The symbols move the states like this.
note ! lezu
note & dada
note * sori
note ~ muda
note § gefo
note $ nito
dori ! tepu
dori & dade
dori * tori
dori ~ kosa
dori § lane
dori $ fota
sori ! zifu
sori & lezu
sori * guvo
sori ~ lilo
sori § loso
sori $ dafi
dise ! lofo
dise & sipe
dise * bipe
dise ~ sori
dise § bazo
dise $ kase
moba ! zavo
moba & nuto
moba * kige
moba ~ pabu
moba § nuro
moba $ tutu
muda ! kuna
muda & koge
muda * lilo
muda ~ gare
muda § bato
muda $ dezi
tono ! koma
tono & mebi
tono * leku
tono ~ fota
tono § zubi
tono $ rase
rava ! sipe
rava & duve
rava * dise
rava ~ note
rava § guvo
rava $ zifu
lezu ! loso
lezu & gefo
lezu * zifu
lezu ~ kuna
lezu § dafi
lezu $ fufa
pipu ! bitu
pipu & lefe
pipu * dile
pipu ~ dise
pipu § vogu
pipu $ soku
zavo ! nono
zavo & nuro
zavo * guno
zavo ~ beta
zavo § tive
zavo $ rebo
repi ! pase
repi & guno
repi * vuvu
repi ~ nuro
repi § niku
repi $ kosa
beta ! soke
beta & podi
beta * tutu
beta ~ bitu
beta § lato
beta $ dagu
dibo ! keso
dibo & furo
dibo * tode
dibo ~ tori
dibo § gobo
dibo $ leku
tode ! vide
tode & keso
tode * tulu
tode ~ meso
tode § rano
tode $ gare
vuvu ! dori
vuvu & pase
vuvu * pagu
vuvu ~ nono
vuvu § dade
vuvu $ popi
nono ! kosa
nono & tive
nono * niku
nono ~ soke
nono § pema
nono $ kige
bipe ! soku
bipe & lofo
bipe * vogu
bipe ~ guvo
bipe § vavo
bipe $ tula
lilo ! nito
lilo & kuna
lilo * gefo
lilo ~ gusa
lilo § kisu
lilo $ moni
dile ! zuta
dile & bitu
dile * podi
dile ~ bipe
dile § mevu
dile $ ludu
bavu ! tulu
bavu & tode
bavu * dezi
bavu ~ furo
bavu § vide
bavu $ rano
zubi ! furo
zubi & rase
zubi * dibo
zubi ~ dori
zubi § meso
zubi $ tono
guno ! niku
guno & nono
guno * pase
guno ~ tutu
guno § kosa
guno $ pema
nuro ! tive
nuro & tutu
nuro * nono
nuro ~ podi
nuro § rebo
nuro $ moba
gobo ! gare
gobo & leku
gobo * rano
gobo ~ mebi
gobo § sisa
gobo $ dibo
podi ! lato
podi & zuta
podi * soke
podi ~ vogu
podi § dagu
podi $ pabu
tula ! lefe
tula & rafi
tula * pipu
tula ~ rava
tula § bipe
tula $ lofo
pema ! repi
pema & kige
pema * naru
pema ~ nuto
pema § guno
pema $ nono
naru ! vuvu
naru & repi
naru * fota
naru ~ zavo
naru § pase
naru $ niku
pabu ! beta
pabu & lesa
pabu * gunu
pabu ~ pipu
pabu § podi
pabu $ zuta
sipe ! bazo
sipe & guvo
sipe * lofo
sipe ~ lezu
sipe § kase
sipe $ kupe
nuto ! nuro
nuto & gunu
nuto * zavo
nuto ~ lesa
nuto § tutu
nuto $ soke
furo ! gobo
furo & meso
furo * keso
furo ~ tepu
furo § leku
furo $ koma
lane ! kego
lane & fota
lane * mebi
lane ~ repi
lane § pagu
lane $ dori
moni ! dada
moni & roza
moni * note
moni ~ vide
moni § lilo
moni $ kuna
kuna ! kisu
kuna & bato
kuna * nito
kuna ~ bavu
kuna § moni
kuna $ roza
vavo ! pipu
vavo & tula
vavo * noma
vavo ~ kupe
vavo § lefe
vavo $ bipe
fota ! pagu
fota & vuvu
fota * kego
fota ~ guno
fota § dori
fota $ dade
kisu ! note
kisu & moni
kisu * fufa
kisu ~ tulu
kisu § dada
kisu $ lilo
nito ! fufa
nito & kisu
nito * dafi
nito ~ dezi
nito § note
nito $ dada
sisa ! tode
sisa & dibo
sisa * bavu
sisa ~ rase
sisa § keso
sisa $ gobo
lesa ! podi
lesa & dile
lesa * beta
lesa ~ lefe
lesa § zuta
lesa $ mevu
tive ! pema
tive & rebo
tive * kosa
tive ~ lato
tive § kige
tive $ zavo
gusa ! dezi
gusa & bavu
gusa * bato
gusa ~ dibo
gusa § tulu
gusa $ vide
popi ! fota
popi & naru
popi * lane
popi ~ kige
popi § vuvu
popi $ pase
leku ! sisa
leku & koma
leku * gare
leku ~ kego
leku § dibo
leku $ furo
zuta ! dagu
zuta & mevu
zuta * lato
zuta ~ soku
zuta § pabu
zuta $ lesa
noma ! dile
noma & pipu
noma * lesa
noma ~ rafi
noma § bitu
noma $ vogu
soku ! noma
soku & vavo
soku * ludu
soku ~ kase
soku § pipu
soku $ lefe
rase ! meso
rase & tori
rase * furo
rase ~ dade
rase § tono
rase $ mebi
gunu ! tutu
gunu & beta
gunu * nuro
gunu ~ dile
gunu § soke
gunu $ lato
zifu ! kupe
zifu & loso
zifu * kase
zifu ~ nito
zifu § rava
zifu $ duve
kosa ! naru
kosa & pema
kosa * popi
kosa ~ moba
kosa § repi
kosa $ guno
tepu ! mebi
tepu & lane
tepu * tono
tepu ~ naru
tepu § kego
tepu $ pagu
vide ! koge
vide & rano
vide * muda
vide ~ leku
vide § gusa
vide $ bavu
kego ! rase
kego & pagu
kego * zubi
kego ~ pase
kego § tori
kego $ tepu
kupe ! dise
kupe & rava
kupe * rafi
kupe ~ fufa
kupe § sipe
kupe $ guvo
kase ! rafi
kase & kupe
kase * tula
kase ~ dafi
kase § dise
kase $ sipe
pagu ! tori
pagu & dori
pagu * rase
pagu ~ niku
pagu § tepu
pagu $ lane
soke ! moba
soke & lato
soke * rebo
soke ~ mevu
soke § nuto
soke $ gunu
tutu ! rebo
tutu & soke
tutu * tive
tutu ~ zuta
tutu § moba
tutu $ nuto
rafi ! bipe
rafi & dise
rafi * lefe
rafi ~ duve
rafi § lofo
rafi $ bazo
gefo ! dafi
gefo & nito
gefo * loso
gefo ~ bato
gefo § fufa
gefo $ note
lofo ! vavo
lofo & bazo
lofo * soku
lofo ~ zifu
lofo § tula
lofo $ rafi
dada ! gefo
dada & lilo
dada * lezu
dada ~ koge
dada § nito
dada $ kisu
dade ! lane
dade & popi
dade * tepu
dade ~ pema
dade § fota
dade $ vuvu
rebo ! kige
rebo & moba
rebo * pema
rebo ~ dagu
rebo § zavo
rebo $ nuro
lato ! nuto
lato & dagu
lato * moba
lato ~ ludu
lato § gunu
lato $ beta
duve ! guvo
duve & sori
duve * sipe
duve ~ dada
duve § zifu
duve $ loso
dagu ! gunu
dagu & pabu
dagu * nuto
dagu ~ noma
dagu § beta
dagu $ podi
lefe ! vogu
lefe & bipe
lefe * bitu
lefe ~ sipe
lefe § soku
lefe $ vavo
koge ! bato
koge & gusa
koge * kuna
koge ~ sisa
koge § dezi
koge $ tulu
dezi ! roza
dezi & tulu
dezi * moni
dezi ~ keso
dezi § muda
dezi $ koge
tori ! tono
tori & tepu
tori * meso
tori ~ popi
tori § mebi
tori $ kego
guvo ! kase
guvo & zifu
guvo * bazo
guvo ~ gefo
guvo § kupe
guvo $ rava
pase ! dade
pase & niku
pase * dori
pase ~ tive
pase § popi
pase $ naru
mebi ! zubi
mebi & kego
mebi * koma
mebi ~ vuvu
mebi § rase
mebi $ tori
dafi ! duve
dafi & fufa
dafi * rava
dafi ~ moni
dafi § sori
dafi $ lezu
kige ! guno
kige & zavo
kige * repi
kige ~ gunu
kige § nono
kige $ tive
niku ! popi
niku & kosa
niku * dade
niku ~ rebo
niku § naru
niku $ repi
bato ! moni
bato & dezi
bato * kisu
bato ~ tode
bato § roza
bato $ muda
ludu ! lesa
ludu & noma
ludu * pabu
ludu ~ tula
ludu § dile
ludu $ bitu
meso ! leku
meso & tono
meso * gobo
meso ~ lane
meso § koma
meso $ zubi
gare ! bavu
gare & sisa
gare * gusa
gare ~ zubi
gare § tode
gare $ keso
bazo ! tula
bazo & kase
bazo * vavo
bazo ~ loso
bazo § rafi
bazo $ dise
fufa ! sori
fufa & note
fufa * duve
fufa ~ roza
fufa § lezu
fufa $ gefo
rano ! gusa
rano & gare
rano * koge
rano ~ koma
rano § bavu
rano $ tode
tulu ! muda
tulu & vide
tulu * roza
tulu ~ gobo
tulu § koge
tulu $ gusa
mevu ! pabu
mevu & ludu
mevu * dagu
mevu ~ vavo
mevu § lesa
mevu $ dile
koma ! dibo
koma & zubi
koma * sisa
koma ~ pagu
koma § furo
koma $ meso
keso ! rano
keso & gobo
keso * vide
keso ~ tono
keso § gare
keso $ sisa
bitu ! mevu
bitu & vogu
bitu * zuta
bitu ~ lofo
bitu § ludu
bitu $ noma
loso ! rava
loso & dafi
loso * kupe
loso ~ kisu
loso § duve
loso $ sori
roza ! lilo
roza & muda
roza * dada
roza ~ rano
roza § kuna
roza $ bato
vogu ! ludu
vogu & soku
vogu * mevu
vogu ~ bazo
vogu § noma
vogu $ pipu

In the rows, 163 stands for zero.

The rows follow the links: the fewer symbols apart two states are, the more alike their rows tend to be.

Each row is also shifted at random along 2 hidden directions that mean nothing.

Name the state of each row.
[ 184,  135,  172,  171,  175,  142,  161,  152,  152,  169,  163,  178,  194,  170,  146,  166,  159,  154,  149,  152,  173,  151,  129,  160,  170,  157,  160,  163,  141,  179,  148,  163,  168,  181,  147,  180,  172,  147,  170,  157,  149,  157]: podi
[  82,  136,  152,  156,  166,  143,  159,  166,  138,  146,  178,  190,  152,  186,  159,  151,  156,  168,  162,  148,  168,  160,  145,  178,  181,  173,  139,  171,  149,  188,  165,  162,  169,  178,  148,  163,  180,  151,  164,  169,  159,  150]: vogu
[ 126,  137,  170,  174,  174,  143,  161,  150,  156,  171,  159,  168,  201,  166,  143,  169,  159,  151,  148,  156,  172,  147,  126,  155,  168,  150,  167,  161,  140,  172,  146,  163,  169,  184,  149,  182,  168,  147,  172,  154,  147,  160]: nuto
[ 167,  192,  157,  170,  169,  182,  168,  141,  182,  161,  146,  144,  222,  149,  179,  164,  166,  157,  154,  170,  163,  174,  193,  162,  152,  165,  164,  167,  184,  148,  146,  162,  150,  141,  179,  179,  153,  171,  174,  157,  175,  170]: bavu
[ 169,  164,  148,  159,  171,  162,  166,  149,  153,  143,  169,  183,  196,  178,  178,  150,  158,  167,  157,  152,  168,  176,  180,  183,  174,  183,  133,  177,  173,  180,  154,  161,  157,  154,  164,  175,  175,  160,  172,  168,  172,  155]: zifu
[ 142,  157,  147,  149,  160,  158,  162,  170,  145,  140,  180,  188,  138,  184,  174,  147,  157,  176,  169,  152,  163,  173,  175,  185,  178,  184,  133,  173,  168,  183,  173,  161,  162,  160,  160,  154,  177,  162,  160,  173,  171,  153]: kupe
[ 155,  183,  168,  174,  164,  177,  166,  150,  185,  175,  144,  134,  199,  141,  164,  173,  168,  152,  156,  175,  161,  162,  172,  148,  147,  150,  184,  157,  171,  140,  151,  163,  157,  154,  175,  172,  146,  169,  168,  154,  165,  173]: zubi
[ 185,  148,  156,  156,  167,  151,  161,  161,  146,  149,  176,  191,  164,  181,  166,  152,  157,  168,  161,  150,  167,  167,  160,  180,  177,  178,  137,  172,  159,  186,  162,  162,  164,  167,  155,  166,  179,  156,  166,  169,  164,  152]: lofo
[ 176,  171,  177,  183,  173,  169,  166,  140,  185,  184,  138,  135,  232,  139,  153,  178,  167,  143,  145,  171,  167,  154,  153,  141,  147,  142,  189,  156,  160,  143,  137,  163,  159,  162,  169,  187,  148,  160,  174,  147,  155,  173]: lane
[ 112,  180,  143,  164,  173,  173,  168,  138,  165,  142,  158,  168,  226,  169,  185,  151,  161,  164,  153,  158,  167,  181,  194,  182,  168,  181,  137,  178,  183,  169,  145,  161,  151,  144,  173,  183,  168,  165,  177,  164,  179,  160]: dada
[ 173,  189,  164,  163,  155,  182,  165,  166,  181,  168,  153,  139,  150,  145,  171,  168,  169,  163,  170,  176,  155,  168,  186,  155,  149,  158,  179,  157,  179,  140,  169,  163,  157,  147,  177,  153,  148,  176,  157,  162,  170,  172]: gobo
[ 239,  187,  157,  152,  152,  181,  165,  172,  170,  156,  166,  161,  131,  159,  182,  157,  165,  173,  176,  168,  155,  179,  199,  171,  158,  176,  156,  165,  185,  156,  177,  161,  156,  141,  175,  147,  160,  177,  156,  171,  176,  165]: kuna
[ 125,  149,  175,  181,  175,  153,  163,  145,  170,  180,  147,  149,  219,  152,  144,  176,  163,  145,  145,  164,  170,  146,  132,  145,  157,  143,  181,  157,  146,  157,  140,  164,  166,  178,  157,  186,  158,  151,  173,  150,  149,  166]: guno
[ 205,  169,  151,  155,  165,  166,  164,  157,  156,  146,  171,  181,  174,  174,  178,  151,  159,  170,  162,  156,  164,  177,  184,  181,  171,  183,  138,  174,  175,  176,  162,  161,  157,  151,  166,  165,  173,  164,  167,  169,  174,  157]: loso
[ 101,  135,  155,  154,  161,  142,  158,  174,  138,  150,  181,  188,  128,  184,  155,  153,  156,  171,  167,  150,  166,  157,  141,  174,  180,  170,  145,  166,  146,  185,  172,  162,  172,  180,  148,  155,  178,  152,  158,  169,  157,  151]: bitu
[ 126,  145,  174,  157,  148,  154,  157,  194,  157,  177,  170,  154,   78,  160,  142,  171,  165,  166,  180,  168,  155,  145,  134,  146,  159,  146,  186,  148,  144,  154,  188,  164,  175,  182,  153,  134,  157,  162,  144,  165,  149,  165]: pema
[ 171,  166,  178,  164,  151,  167,  160,  181,  174,  182,  157,  139,  113,  146,  150,  176,  169,  161,  174,  175,  155,  151,  151,  141,  149,  143,  194,  147,  156,  141,  177,  164,  168,  169,  164,  143,  148,  168,  149,  160,  155,  171]: fota
[ 147,  146,  176,  173,  167,  151,  160,  161,  165,  180,  155,  153,  173,  155,  143,  174,  164,  152,  156,  164,  166,  146,  131,  146,  159,  144,  183,  153,  144,  158,  156,  164,  169,  180,  154,  169,  158,  155,  164,  154,  148,  166]: nono
[ 268,  180,  158,  165,  173,  173,  168,  141,  169,  155,  158,  172,  222,  163,  182,  157,  161,  161,  151,  159,  167,  180,  191,  176,  164,  179,  144,  174,  181,  170,  145,  161,  151,  143,  171,  182,  168,  166,  176,  162,  174,  162]: gefo
[ 201,  171,  151,  153,  162,  167,  165,  162,  156,  146,  172,  180,  158,  175,  180,  150,  160,  172,  167,  156,  162,  179,  187,  182,  171,  182,  138,  173,  176,  175,  167,  162,  157,  150,  166,  159,  171,  166,  164,  171,  174,  157]: sori
[ 173,  163,  178,  164,  152,  164,  160,  181,  172,  183,  157,  141,  114,  147,  147,  176,  168,  160,  172,  174,  156,  149,  147,  141,  150,  142,  194,  147,  154,  143,  176,  164,  170,  171,  162,  145,  149,  166,  150,  159,  152,  170]: vuvu
[ 141,  149,  149,  140,  150,  154,  158,  191,  137,  141,  189,  192,   79,  187,  169,  146,  158,  183,  183,  152,  158,  169,  167,  184,  179,  182,  137,  169,  161,  183,  192,  162,  169,  166,  154,  133,  178,  164,  148,  180,  167,  151]: bazo
[ 150,  138,  174,  170,  168,  145,  160,  163,  155,  174,  163,  166,  167,  164,  142,  169,  161,  155,  156,  158,  168,  146,  127,  152,  166,  150,  172,  157,  140,  169,  158,  164,  171,  183,  149,  169,  166,  151,  163,  157,  147,  160]: tutu
[ 249,  187,  158,  159,  163,  180,  167,  155,  173,  156,  159,  162,  179,  158,  182,  158,  164,  167,  163,  166,  160,  180,  197,  171,  158,  175,  153,  169,  185,  159,  161,  162,  152,  140,  175,  164,  161,  173,  166,  166,  176,  164]: moni
[ 143,  165,  145,  154,  164,  163,  164,  159,  151,  140,  173,  183,  169,  180,  179,  148,  158,  172,  164,  153,  164,  177,  182,  185,  175,  184,  133,  175,  174,  179,  163,  161,  158,  154,  164,  164,  175,  163,  167,  171,  174,  154]: duve
[ 115,  189,  150,  165,  165,  181,  167,  149,  175,  152,  153,  148,  197,  155,  181,  159,  165,  163,  160,  168,  161,  176,  195,  168,  157,  170,  158,  168,  184,  151,  154,  162,  152,  142,  179,  170,  154,  172,  169,  162,  178,  167]: gusa
[ 137,  172,  171,  164,  153,  170,  161,  177,  176,  177,  156,  137,  126,  145,  155,  174,  169,  161,  172,  176,  155,  155,  160,  145,  149,  146,  190,  150,  162,  139,  174,  164,  165,  164,  169,  147,  147,  170,  152,  160,  159,  172]: tepu
[ 226,  136,  174,  160,  162,  144,  158,  175,  148,  170,  174,  182,  130,  173,  147,  164,  160,  164,  165,  154,  165,  152,  133,  161,  171,  160,  162,  159,  143,  178,  170,  163,  172,  181,  147,  156,  173,  152,  157,  165,  149,  156]: zuta
[  74,  158,  168,  170,  162,  160,  161,  164,  169,  174,  154,  142,  163,  152,  149,  173,  166,  155,  161,  169,  162,  149,  144,  146,  155,  144,  185,  154,  152,  148,  160,  165,  167,  173,  161,  162,  152,  160,  160,  156,  154,  168]: popi
[ 129,  134,  167,  164,  166,  142,  158,  166,  146,  165,  170,  178,  153,  174,  146,  163,  159,  161,  160,  154,  168,  150,  129,  162,  173,  158,  160,  161,  141,  178,  162,  163,  171,  184,  146,  165,  173,  149,  162,  162,  150,  156]: dagu
[ 149,  151,  177,  167,  158,  156,  159,  175,  166,  181,  159,  149,  133,  153,  143,  174,  166,  158,  167,  168,  160,  146,  136,  144,  156,  143,  188,  150,  146,  152,  170,  164,  171,  178,  156,  153,  155,  160,  154,  158,  149,  167]: kosa

Where do the symbols, taken in turn from left to right, take each start?
Answers are names.
[  94,  170,  167,  168,  158,  169,  163,  167,  174,  174,  152,  137,  154,  148,  155,  173,  168,  157,  165,  173,  159,  154,  157,  146,  151,  146,  186,  154,  161,  142,  165,  164,  165,  165,  167,  157,  148,  167,  158,  157,  159,  171]
§ $ !: tori
[ 134,  189,  156,  158,  152,  182,  164,  170,  176,  160,  158,  142,  138,  152,  175,  163,  168,  168,  174,  174,  154,  171,  192,  161,  152,  163,  171,  160,  181,  142,  174,  162,  158,  146,  178,  148,  150,  178,  156,  165,  174,  170]
~ $ !: koma
[  93,  183,  158,  159,  150,  179,  163,  176,  175,  163,  158,  137,  123,  150,  169,  166,  169,  167,  176,  176,  152,  165,  182,  156,  151,  156,  179,  155,  175,  139,  179,  163,  162,  153,  175,  142,  147,  176,  152,  164,  170,  171]
! ~: mebi
[ 153,  149,  151,  149,  160,  153,  161,  173,  142,  144,  182,  191,  132,  185,  168,  148,  157,  175,  170,  150,  164,  168,  163,  182,  179,  180,  136,  171,  160,  186,  174,  161,  166,  166,  155,  153,  179,  158,  159,  173,  166,  152]
~ ~: dada
[ 215,  185,  174,  162,  150,  180,  163,  176,  182,  178,  154,  136,  123,  142,  163,  173,  170,  164,  175,  178,  153,  162,  177,  147,  144,  151,  190,  150,  173,  136,  176,  163,  161,  152,  174,  144,  145,  177,  151,  162,  165,  174]
§ &: zubi
[ 166,  175,  173,  170,  159,  173,  163,  166,  180,  180,  149,  135,  159,  142,  157,  175,  169,  156,  164,  176,  158,  156,  161,  143,  148,  146,  191,  151,  164,  139,  163,  164,  163,  161,  170,  159,  146,  169,  159,  156,  160,  174]
$ *: tono
[ 220,  137,  173,  172,  177,  143,  162,  147,  153,  169,  162,  181,  210,  170,  149,  165,  158,  153,  146,  151,  174,  153,  133,  162,  171,  160,  156,  165,  143,  183,  143,  162,  166,  178,  149,  186,  175,  147,  174,  156,  150,  157]
! § &: pabu
[ 139,  144,  176,  164,  157,  151,  158,  178,  159,  178,  164,  156,  125,  159,  142,  172,  164,  160,  167,  165,  161,  145,  131,  147,  160,  145,  183,  151,  143,  158,  172,  163,  173,  182,  152,  152,  159,  157,  154,  160,  148,  164]
* ! *: dori
[ 271,  182,  158,  149,  153,  177,  164,  175,  165,  154,  172,  171,  122,  165,  181,  154,  163,  176,  177,  165,  155,  179,  196,  175,  162,  179,  151,  166,  183,  163,  180,  161,  157,  144,  171,  144,  164,  175,  154,  173,  175,  162]
! ~ ~ ~: koma
[ 166,  159,  178,  169,  158,  161,  160,  172,  171,  183,  155,  143,  141,  148,  146,  176,  167,  155,  165,  172,  159,  148,  142,  142,  151,  142,  192,  149,  151,  146,  168,  164,  168,  173,  160,  155,  151,  162,  156,  156,  151,  170]
§ §: vuvu
[ 181,  165,  179,  175,  163,  165,  163,  160,  178,  185,  148,  139,  175,  143,  148,  178,  168,  151,  157,  173,  162,  150,  148,  140,  148,  142,  192,  151,  156,  144,  156,  164,  164,  168,  164,  167,  149,  163,  162,  152,  153,  172]
* & $: dori
[ 102,  140,  151,  158,  169,  145,  161,  160,  141,  146,  176,  191,  170,  186,  162,  150,  156,  168,  159,  147,  169,  164,  151,  180,  181,  176,  135,  173,  153,  188,  160,  162,  166,  173,  151,  169,  181,  152,  167,  168,  162,  151]
$ & ~: rava
[ 149,  178,  169,  159,  147,  176,  161,  184,  176,  175,  158,  135,  104,  146,  160,  171,  170,  166,  179,  178,  151,  159,  170,  147,  148,  150,  189,  150,  168,  137,  183,  164,  165,  158,  171,  138,  145,  176,  147,  164,  163,  172]
* ~: tepu
[  89,  185,  143,  156,  159,  178,  166,  158,  166,  143,  163,  158,  171,  165,  184,  152,  163,  170,  167,  165,  159,  179,  199,  177,  164,  177,  148,  172,  185,  157,  164,  161,  154,  144,  177,  160,  160,  173,  165,  168,  181,  163]
& § $: dezi
[ 199,  164,  152,  156,  167,  162,  164,  156,  153,  146,  171,  185,  177,  177,  177,  150,  158,  169,  161,  152,  166,  176,  179,  182,  173,  182,  136,  175,  171,  181,  159,  161,  158,  155,  162,  169,  176,  162,  168,  169,  171,  155]
~ $ ~ §: muda
[ 145,  137,  172,  174,  175,  143,  161,  151,  155,  172,  160,  169,  201,  167,  144,  169,  160,  151,  148,  155,  172,  148,  126,  155,  168,  152,  166,  161,  140,  173,  146,  164,  169,  183,  149,  182,  168,  147,  171,  155,  148,  160]
& * *: kige
[ 172,  190,  162,  168,  163,  183,  167,  152,  183,  166,  148,  140,  192,  146,  174,  167,  167,  158,  160,  173,  160,  171,  189,  157,  149,  160,  173,  162,  181,  142,  155,  163,  154,  144,  179,  168,  150,  173,  167,  158,  172,  171]
! ~: koma
